Below is a small trained network, with its code and all its weights. Each question gives an input and a class and asks what happens when units are switched off, that is, made to give their printed mean instead of their output.

import numpy as np


def w(rows, s, z=0):
    codes = np.array(rows[::2]) - 128.0
    scale = np.full(codes.shape[1], s)
    scale[-1] = z or s
    return codes * scale


def norm(h):
    return h / np.sqrt((h * h).mean(-1, keepdims=True) + 1e-5)


def f(y):
    return y / 2 * (1 + np.tanh(0.7978845608 * (y + 0.044715 * y**3)))


def log_softmax(a):
    a = a - a.max(-1, keepdims=True)
    return a - np.log(np.exp(a).sum(-1, keepdims=True))


def net(x, mask):
    res = np.array(x, float).reshape(1, 7) / 4 @ E
    u = 0
    for l in range(2):
        y = f(norm(res) @ A[l][:, :-1].T + A[l][:, -1])
        res = res + np.where(mask[u : u + 10], y, B[l][:, -1]) @ B[l][:, :-1]
        u += 10
    return log_softmax(norm(res)[-1] @ U[:, :-1].T + U[:, -1])


A, B = {}, {}
E = w([
[173,71,42,231,176,164,107,97],'x0',
[114,141,77,121,94,108,119,121],'x1',
[119,125,125,129,113,128,127,114],'x2',
[120,129,137,135,134,129,114,116],'x3',
[101,217,161,253,85,133,149,173],'x4',
[127,143,113,123,142,111,118,145],'x5',
[100,78,126,101,90,221,53,234],'x6',
],0.0043)
A[0] = w([
[79,222,125,79,147,121,93,115,48],'L0N1',
[95,88,113,118,141,126,109,209,35],'L0N2',
[102,207,159,204,90,170,148,138,103],'L0N3',
[177,34,119,34,192,102,97,79,54],'L0N4',
[155,39,115,42,134,85,110,74,21],'L0N5',
[201,78,69,198,184,142,45,101,63],'L0N6',
[143,115,123,112,118,87,52,115,4],'L0N7',
[166,54,62,236,180,147,86,84,77],'L0N8',
[109,166,161,248,91,93,164,186,68],'L0N9',
[126,175,95,108,192,33,253,36,78],'L0N10',
],0.0053,0.0031)
B[0] = w([
[180,108,136,51,127,135,139,140,134],'L0N1',
[151,60,116,121,132,136,95,109,129],'L0N2',
[61,160,82,129,192,114,193,198,186],'L0N3',
[1,161,73,215,133,130,184,157,204],'L0N4',
[78,148,84,188,199,157,200,190,175],'L0N5',
[194,155,144,68,85,179,140,90,185],'L0N6',
[104,118,141,137,137,203,132,111,106],'L0N7',
[190,206,127,64,66,204,201,133,204],'L0N8',
[37,95,39,152,177,130,130,137,195],'L0N9',
[199,39,171,135,153,74,24,111,255],'L0N10',
],0.0058,0.0048)
A[1] = w([
[77,65,181,150,68,150,86,180,80],'L1N1',
[121,62,99,52,189,172,114,103,64],'L1N2',
[97,1,74,34,202,140,181,86,128],'L1N3',
[183,132,143,138,145,28,166,54,174],'L1N4',
[162,204,110,166,81,183,124,94,163],'L1N5',
[88,149,229,33,117,111,136,128,106],'L1N6',
[115,179,130,21,110,85,177,128,129],'L1N7',
[181,105,176,145,151,99,96,147,122],'L1N8',
[99,121,130,110,134,194,57,141,4],'L1N9',
[85,59,118,92,52,217,54,233,115],'L1N10',
],0.0063,0.0034)
B[1] = w([
[166,68,97,147,125,97,125,45,151],'L1N1',
[85,128,144,156,133,43,175,199,143],'L1N2',
[51,206,140,200,112,97,156,207,207],'L1N3',
[138,56,170,112,85,147,24,111,238],'L1N4',
[89,96,167,52,120,142,183,131,179],'L1N5',
[144,214,121,45,77,232,187,185,177],'L1N6',
[181,219,131,90,105,248,162,169,176],'L1N7',
[231,82,85,122,103,164,74,65,151],'L1N8',
[115,89,111,190,177,82,77,31,124],'L1N9',
[207,76,169,150,179,39,50,3,254],'L1N10',
],0.006,0.0046)
U = w([
[228,77,213,115,146,77,13,37,74],'0',
[7,235,60,184,191,165,238,230,4],'1',
[199,219,140,2,55,242,180,164,232],'2',
],0.0046,0.0023)

Each question gives the input, the list of numbers given to net, and the class t.
The units are the neurons (one row each of A and B). Each row of codes is followed by its name. A weight is (code - 128) times the scale printed after its matrix; where a second scale follows, it is the last column's (A, B and U).
mask holds one flag per neuron, layer by layer. A switched-off neuron (its flag False) gives its mean, the last column of its row in B, instead of its output. The means were averaged over made-up inputs and are rounded, as every weight is.
A unit's drop is (log p(t) with every unit on - log p(t) with that unit switched off) / (log p(t) with every unit on - log p(t) with every unit switched off).
The circuit of an input: a set's keep is (log p(t) with only the set's units on - log p(t) with every unit switched off) / (log p(t) with every unit on - log p(t) with every unit switched off). Starting from the 12 units with the biggest drops (on a tie, the unit counted first), units are removed one at a time, each time the one whose removal leaves the highest keep (on an exact tie, the one counted first), for as long as the keep stays at least 0.8.
units of the circuit, in order: the units of the circuit, biggest drop first
top k neurons: the k neurons with the biggest drops, biggest first
k most important neurons of layer l: the k neurons of layer l with the biggest drops, biggest first
drop of u: that unit's drop, to one decimal
input [7,7,7,8,-7,-1,4], class 1: units of the circuit, in order	L1N3
input [6,-4,4,0,0,2,5], class 2: top 2 neurons	L0N8, L0N6
input [7,-2,0,1,-3,2,5], class 2: 3 most important neurons of layer 0	L0N8, L0N6, L0N10
input [7,8,-5,1,-6,8,-5], class 2: units of the circuit, in order	L0N8, L1N10
input [7,7,-1,-8,6,-5,-5], class 2: 3 most important neurons of layer 1	L1N3, L1N10, L1N5
input [3,0,7,6,8,8,8], class 0: 2 most important neurons of layer 0	L0N4, L0N5
input [-5,3,-7,-7,-7,-5,-6], class 1: 2 most important neurons of layer 1	L1N3, L1N10
input [6,-4,-5,6,-7,-3,0], class 1: 2 most important neurons of layer 0	L0N4, L0N5
input [5,-1,-4,3,-4,1,-1], class 2: 4 most important neurons of layer 0	L0N8, L0N6, L0N9, L0N3
input [6,5,8,-2,5,-5,-1], class 2: 2 most important neurons of layer 1	L1N3, L1N5
input [-3,2,-8,-2,-4,-5,4], class 0: top 3 neurons	L1N10, L0N3, L0N9
input [8,-3,4,-4,0,6,-4], class 2: top 2 neurons	L0N8, L1N10
input [4,1,-3,3,-6,-2,1], class 1: 2 most important neurons of layer 0	L0N4, L0N5
input [0,-2,1,3,5,7,6], class 0: units of the circuit, in order	L1N10
input [6,5,4,5,4,5,0], class 2: 4 most important neurons of layer 0	L0N8, L0N6, L0N4, L0N5
input [-4,6,-3,3,-8,1,8], class 0: top 3 neurons	L1N10, L0N3, L0N9
input [6,-3,4,6,-5,-2,5], class 2: drop of L0N9	0.6
input [-5,-8,2,-1,-7,7,-2], class 1: drop of L0N4	0.1
input [-2,5,2,-8,-5,-3,3], class 1: drop of L0N10	0.1
input [3,-6,-2,-2,4,4,6], class 0: top neuron	L1N10
